In the rows, 128 means zero.
[ 97 153 128 156  98 120 148 143 127 123  52 148 163 201  78  96 120 156
  77 115 140 118 107 127 137 155 158 188 102 127 169 128  95 149 187  74
 170  92 147 125 102 127 128 171 144]	Sog
[111 121 138 144 169 150 143 114 133 115 147 150 104 163  86 135 106  94
  93 115 125 165 110 112 142 151 151 144 127 171 155 137 121 135 124 118
 140 185 103 123  96 164 146 194  88]	Zad
[101 142 143 159 129 141 150 144 105 120  64 128 171 217 107 123 127 133
  80 110 155 112  99 129 127 145 156 186 104 140 172 110  87 135 163  28
 172  69 135 129  59 143 162 150  91]	Zad
[115 159 129 182 158 173 150 118 108 140 149 118  83 150 112 103 148  94
 106 124  93 118  99  79 129 149 126 138 144 163 134 102 125 123 115  83
 142 111  84 112  53 137 137 166  90]	kig
[156 105 114 125 143 142 112 126 173 122 112 136 147 156 143 168 102 133
  93 111 109 159 180 130 195  86 124 165 128 110  64 140 160 137 105 164
 128  51 159 107 191 164 130 135  94]	kig
[130 149 135 146  77 121 115 124 159 110  60 176 133 158  95  78 141 142
  98 128 138 156 105 124 167 126 172 163  91 144 140 143 128 115 200  70
 154 118 144 142  88 145 112 155  99]	kig
[146 152 128 129 129  85  99 140 186 114 101 131 180 138  76 108 127 138
 177 124 136 191  65 148  98 128 169 143  78 130  85 127  99 132 151 110
 149 126 147 146 108  88 158 118  90]	kig
[165 143 132 104 180 112 117 155 149 105 124 135 128 181  76 127 107 111
 149 108 157 187 114 201  97 131 162 100 127 108  94 133  96 127 115  64
 144 156 123 115 112  92 165  96 104]	Zad
[117 129 139 158 141 124 160  92 143 112 118 119  93 136 122 116 105  82
 110 134 119 149 121  83 118 153 135 139 138 164 162 132 163 137 138 104
 119 170 115 132  86 141 129 163  72]	Zad
[162 121 134 114 108 102 143  98 154 119 140 135 182 163 130 165  92 130
  90  97 128 166 168 160 156  84 126 167 115 114 115 152 169 162 120 116
 115  65 164 128 174 155 147 122 100]	Lar
[131 105 104 120 136 109 169 126 138 130 118 143 138 151 128 129 115 160
  91 128 131 149 188 134 166 135 118 161 150 109 101 142 168 154 129 132
 121  96 174 137 174 127 134 125 115]	Sog
[138  99 133 166 143 101 152 127 143 128 136 142  84 179 109 108  80  89
 114 104 106 168 117  97 142 146 157 154 142 158 129  99 204 145 123 115
 113 139 113 131 109 120 145 184  66]	fon
[110 137 133 160 113 168 113 112 141  97  87 112 117  95  88 145 155 111
 129 129 133 128 131 144  62 156 123  95 150 124 197 109  39 170 171  86
 153 148 138 124 168 113  85  73 211]	Lar
[109 130 153 148  91 152 100  77 167 104  80 126  91  55  95 121 185  89
 125 146 124 104 140 145  80 149 141 130 156 128 192 114  97 137 142  87
 158 108 161 165 129 129  78  83 182]	kig
[ 88 138 151 145 146 149 152 123  99 126 153 143  78 135  86 110 120  94
  71 103 129 116 134 105 125 133 151 133 154 144 152 111 167 133 101  97
 149 144 107 136 106 139 113 197 106]	Lir
[131 143 152 168  82  97 133 118 134 124  68 152 172 210 128 125 101 108
  88 113 149 141  72 104 143 133 163 176  83 143 161 117 117 127 158  87
 163  65 130 139  86 144 147 190 103]	fon
[148 112 130 103 110 115 163 112 140 126 117 124 187 168 132 155  92 128
  81 106 126 180 172 149 184  98 108 180 130  97 112 137 174 173 128 129
 100  65 210 130 170 142 160 119 101]	Lar
[125  92 133 100 132  78 145 129 148 124 107 126 141 144 124 172 108 111
  68 135 144 159 173 145 158 110 130 183 141 122  92 143 153 153 115 117
 131 107 158 157 131 155 126 148 122]	Zad
[136 111 121 116  89 151 125  99 157 129 149 132 134 145 123 167 114 140
 110 105 115 146 178 138 132 107 112 159 120 127 115 154 163 165 118 131
 105  99 152 138 145 140 125 153 114]	Lar
[139 165  58 120 130  99 151 124  98 153 137 163 121 104  84 129 188 145
 114 148 151 119 137 145 195 139 137 133 149 145 148 108  51 110 121 110
 117 105 187 138  86 151 113 109 175]	Sog
[110 109 120 202 130 170 135 126 150 122 124 113  57 137 166 161 103  87
  95 144 108 115 122  84 106 169 122 142 158 136 155 111 135 117 127 102
 128 139  78 124 101 116 106 144 133]	fon
[102 156 151 165 149 149 143 136 113 134 154 138  86 172 106 122 117 115
  85  96 114 124 118 112 133 132 132 142 139 148 143 127 133 125 120  81
 135 136  95 106  78 140 147 183  91]	Lir
[135 134 133 140 140 189 101 130 153  95  75 135  73  75  89 134 156 111
 123 144 120 134 140 138 125 152 144  96 141 103 155 115  68 146 143 112
 160 114 141 108 178 125  63  89 181]	kig
[140 171 169 144 110 148 137 122 101 119  74 146 158 198 122 104  96 134
  85 118 153 123  90 134 152 115 140 166  82 115 171 142  92 147 176  70
 150  54 134 104  70 156 169 151 136]	Lar
[162 133 133 112 138 102 103 121 176 119 113 127 188 190 106 124  88 123
 150 132 159 170 107 171 109 137 154  96  96 138 120 118  69 133 137 115
 166 140  95 103 110 110 176 105 116]	fon
[181 173 119 121 148 153 157 150  86 135 136 193 101 141  79 132 155 130
 136 127 159 147  92 124 188 148 142 117 134 117 159 148  88 111  98  89
 137 118 176 127  71 166 170 148  96]	Zad
[139 138 150 146  82 132 115 160 179 122  53 133 140 215 106 132 111 125
  51 119 145 154 102 142 139 153 154 210 109 132 204 135 116 142 159  30
 183  79 158 134  89 144 134 135 137]	seg
[134 137 122 132 165 191 152 142 118 144 166 161  49 140 102  92 150 136
 132 135  82 134 105  96 137 165 125 155 141 109 136 108 158 119 103 132
 129 160 106 104  62 109 162 221 114]	Lir
[112 127 129 188 144 179 175 101  84 132 142 143  96 149 109 115 115 111
 129 113 102 131 112  79 105 169 131 141 133 148 182 100 149 142 128 107
 132 137 106 117 125 131 140 171  95]	Sog
[119  91 135 158 116 221 130 109 124 113 163 126  70 144 129 141 184 118
 103 111  77 121 155 122 115 165 139 135 142 159 155 118 154 150 121  36
 128 204 100 141  88 116 106 141  90]	Lar
[106 134 122 158 118 156 137 165 162 109  61 129  80 102 114 147 140 111
  88 147 147 118 156 149 100 151 142 127 161 132 180 141  62 154 166  88
 147 128 127 124 161 137  51  73 190]	rop
[165 157 129 122 121  92 128 112 176 108 122 125 204 175  86 118  88 125
 144 114 158 176  99 188  95  98 150 133  98 113 119 134 110 158 152 108
 138 111 129 124 144 121 185 121 119]	Lar
[112 120 123 180 167 178 151 131 110 109 144 129  71 155 103  97 114 106
 145 119  81 121 104 102 104 182 131 139 136 117 150  78 166 152 111 138
 123 152 104 101 129  86 144 191  95]	Sog
[144 149 138 104 146 115 101 160 176  97  92 129 185 189 128 134  97  99
 126 132 158 170 101 206 109 117 159 108  81 102  90 130  57 142 147 124
 150  99 104 105 141  92 163 121 114]	rop
[160 129 133 163 137 104 101 166 141 122 122 165 121 147 135 142 132 138
 127 138 166 170 118 144 147 159 149 109 121 142 130 134  92 104 114  82
 145 149 135 124  85 120 133  82  99]	fon
[136 187 148 149  81 107 164 124 134 143  64 152 163 200  88  63 145 119
  59 108 129 140  91 112 160 144 165 200 107 125 173 124 128 114 165  42
 158  29 172 131  75 153 152 162  69]	kig
[137 165 151 141  88 132 138 160 149 134  57 153 156 229 123 115 111 138
  67 105 153 128  74 126 141 150 157 221  98 135 205 133 110 126 158  45
 164  48 160 136 104 150 149 162 120]	seg
[163 150  73 133  97 146 168 159  98 175 123 155 117 129 117 143 169 114
 126 131 147 131 144 125 170 128 137 150 175 126 140 104  99 111 112  80
  88  62 167 147  85 155 150 125 105]	rop
[178  99 123 125 123 101 138 115 175 131 117 133 144 146 143 176  94 149
 113 117 130 174 177 125 173 107 124 144 135 118  98 164 165 158 112 138
 119  65 153 122 176 154 133 116 112]	fon
[122 143 130 175 128 173 151 107 138 130 162 161  78 159 142 124  98 112
  97 101 106 146  99  77 115 131 119 168 148 182 183 152 159 109 119 122
 142 138  89 130 104 179 132 177 132]	seg
[134 160 146 116 124 108 144 130 121 108  29 174 207 207  89 108 108 142
  95 117 179 157 110 131 217 134 148 181  99 140 182 123  92 139 163 103
 137  74 198 105  73 171 162 186  98]	Zad
[155 167 116  94 146 123 165 193 107 177 134 150  81 147  73 131 145 146
 100 129 142 139 134 103 162 160 120 129 157 105 109 137  99 139  95  85
 152 115 184 132  71 117 156 135 112]	Lir
[163 120 109 117 120 116 155 114 153 165 128 134 137 140 129 136 107 145
 121 123 112 164 170 120 174  81 108 181 119 113  75 159 191 150 125 169
 105  39 185 133 178 167 145 123  85]	kig
[136 135 151 163  98  51 112 165 150 120  58 163 168 199 140 138  81 153
  73 126 150 142  89 120 170 123 154 209  91 121 143 141 126 122 177  84
 153  60 122 117  83 139 139 169 141]	fon
[143 142 131 112 160 110 120 137 165  94 103 130 182 172 128 114  77 102
 131 123 166 176 102 183 109 101 167 113  99 112  96 137 111 135 136 132
 140  91 119 120 148 102 170 109 102]	rop
[129 149 137 139  87 111 146 127 146 110  48 160 149 204  94 101 120 145
  82 119 153 169  81 123 145 145 164 201  95 128 181 145 101 121 185  55
 159 101 174 138  68 153 160 162 108]	Zad
[117 135 164 133  99  99 140 137 141 124  35 130 178 170  80 122 131 132
 104 119 150 134 100 142 137 133 166 201 105 129 165 129  78 161 185  61
 141  89 153 143  92 160 152 171 121]	Zad
[121 155 151 145 142 174 118 138 133 112  59 113  97 119  70 126 153 117
 130 124 141 121 119 155  96 146 138 102 148  98 184 106  58 158 149  74
 167 120 164 105 143 110 109  89 187]	Lir
[131 143 130 151  99 195 137 150 150 100  70  84  77 121 120 142 144 116
  99 133 145 115 128 132 110 149 119 113 174 103 175 120  81 168 126  63
 162  90 156 136 161 132  98  74 182]	seg
[127 134 134 192 123 138 167 132 114 131 137 145  77 155 125 124 112  82
 104 127 116 175  95  93 131 145 138 127 125 157 119 111 123 133 123 117
 136 136  86 125  70 142 120 181 104]	fon
[161 160 114 121 143 153 117 130 113 134 131 182 132 127  94 143 143 123
 129 132 167 155 114 121 144 150 140  94 125 142 160 145  68 121 130 100
 146 147 175 139  97 131 138 102 138]	Lar
[130 129 141 175 137 155 155 117 117 117 146 136  80 161 135 125 112  91
  94 116 112 159 114  90 138 155 136 110 142 147 133 118 137 128 105  98
 140 129  83 114  83 132 131 169  96]	fon
[123 173 143 150  87 112 120 136 134 125  64 161 165 173  79  77 119 128
  83 118 135 147  77 137 191 100 164 198 100 121 143 135 115 112 183 100
 141  85 146 117  80 172 146 185 133]	kig
[158 162 120 128 154 122 111 160 192 123 116 142 164 195 137 110  95 139
 114 131 163 184  80 158 110 133 146 140  98 124 118 158  80 107 137 119
 168 100 130 124 125 122 185 104 119]	seg
[114 134 144 164 135 178 161 115  91 120 162 133  93 179 124 117 114  74
  80 104 115 147 119 111 120 141 136 126 127 148 133 102 148 144 112  92
 125 148 100 125  99 130 132 183  78]	Lar
[144 130 125 105 168  90 102 104 184  94  99 136 188 156  94 115 122 130
 149 126 163 178 109 167 104 120 167 112  95 137 117 155 105 133 146 123
 163 147 159 141 136 115 163 101 103]	Zad
[121 143 129 153 116 145 105 150 177  70  70 119 115 137 105 135 120 112
  90 135 158 164 106 143 115 165 133 113 161 128 201 109  64 142 150  70
 175 152 132 117 154 119  98  87 193]	seg
[182 152 109 124 136 115 137 142 125 142 115 170 114 148 111 144 119  89
 121 141 158 173 118 132 157 128 154 124 121 147 157 126 109 120 118  97
 130 100 150 122  90 146 133 113 107]	rop
[153 175 101 122 141 148 120 153 128 150 132 153 126 112  97 140 139 127
 129 135 135 114 116 113 197 118 129 122 142 136 107 157 110 107 109 130
 131 142 163 127  94 151 125 116 115]	kig
[106 160 136 162  55 114 172 123 123  98  65 144 152 197 103 104 143 130
  59 106 133 136  78 144 156 105 160 214  98 114 160 134 117 125 177  45
 157  69 160 148  63 172 143 179 115]	Zad
[124 158 147 165 129 184 154 141 128  97 113 158  69 197 129  96 115  92
  63 113 135 177  70 105 158 162 144 130 126 150 170 121 102 127 141  81
 152 125 108 123 104 147 139 191 107]	seg
[100 148 128 160 102 110 125 160 122 107  51 141 162 185  65 109 112 154
  64 101 136 112 115 120 152 153 182 187 105 120 175 112 107 147 166  61
 169  80 145 112 116 127 103 170 137]	Sog
[134 159  96 155  97 122 147 121 138 118 109 167 125  95  81 126 178 149
 152 136 164 115 105 112 134 128 148 128 123 149 162 166 120 131 147  97
 150 133 189 185  83 154 123 127 102]	Zad
[117 141 132 162 138 174 119 117 108 106  87 105  91  82  90 140 137 109
 132 130 148 120 124 143  82 122 139  99 137 114 169 108  57 174 155 100
 135  94 134 120 161 130  79  83 219]	Lar
[161 168 109 112 141 130 103 144 128 149 119 187 108 147  80 124 175 124
 117 130 152 140 113 141 178 132 151 120 129 147 115 143  79 101 124  82
 153 113 169 146  73 138 128 125 129]	kig
[122 163 149 138  97 105 144 131 138  88  78 152 165 190 104 120 118 139
  76 106 141 125  86 158 182 125 161 205 104 117 181 139 119 118 161  47
 129  98 140 115  67 157 151 181 101]	Zad
[154 130 120  88 145 189 138 107 231 102 101 152 181 194 136 131  84  88
  85 136 159 153 153 184 129 135 160 141 124  97 135 178 183 128 104 149
 157 109 157 138 176 109 156 149  82]	rop
[139 134 140  92 139 104 127 121 148 134 132 128 150 138 127 171  99 148
 102 108 121 165 178 136 168 100 100 134 129 107  98 161 152 149 116 127
 119  92 159 104 146 124 134 124 116]	Lir
[154 123 159 111 112  98 144 117 159 105  29 127 170 212 104 150 119 136
  78 128 151 191 118 131 139 158 148 184 100 141 184 130  74 158 164  24
 184 105 175 121  89 150 144 108 118]	Zad
[174 139 114 124 147 123 105 142 123 172 130 178  88 116  95 132 167 113
 129 138 153 147 125 118 172 146 150 147 154 142 133 127 111  96  99  97
 122 107 195 160 100 151 146 111 105]	kig
[157 126 135  74 154  92 137 133 111 183 167 180 126 151 105 183 128 131
 107 121 138 122 133 122 108 152 136 170 132 153 174 124 107 100  92  70
 183 140 170 156  96 136 160  87 129]	Lir
[145 133 136 102 174 126 126 183 115  97 134 171 119 124 138 133 118 138
  95 158 158 109 130 142 159 169 151 133 141 107 144 136 119  81  94  83
 168 195 133 124  66 124 143  81  93]	Zad
[ 97 141 138 173 104 117 132 122 116 106  71 124 129 181  98 135  98 136
  67 101 128  81 122 127 148 123 163 172 101 146 170 120  87 156 184  49
 163  61 113 116  97 152 116 145 139]	Sog
[117 122 161 138  76 108 134  40 179 105  73 165 175 176 151 155 102 148
 100 119 176 167 134 142  73 125 132 188  73 183 207 168 120 149 198  72
 147  92 160 168 141 147 109 114 145]	Lar
[114 162 133 184 131 148 161 117 108 148 129 140 101 151 112 107 143 100
 106 130 118 126  77  95 149 129 121 174 110 147 151 120 141 135 133 127
 130  77 148 139 104 159 141 177  91]	kig
[104 125 102 159 134 143 134 125 118 115  54 132 118  81  84 126 161 125
 137 145 140 114 128 139 112 150 148 139 147  93 162  91  85 158 161 126
 135  81 180 145 174 103  84 122 218]	Sog
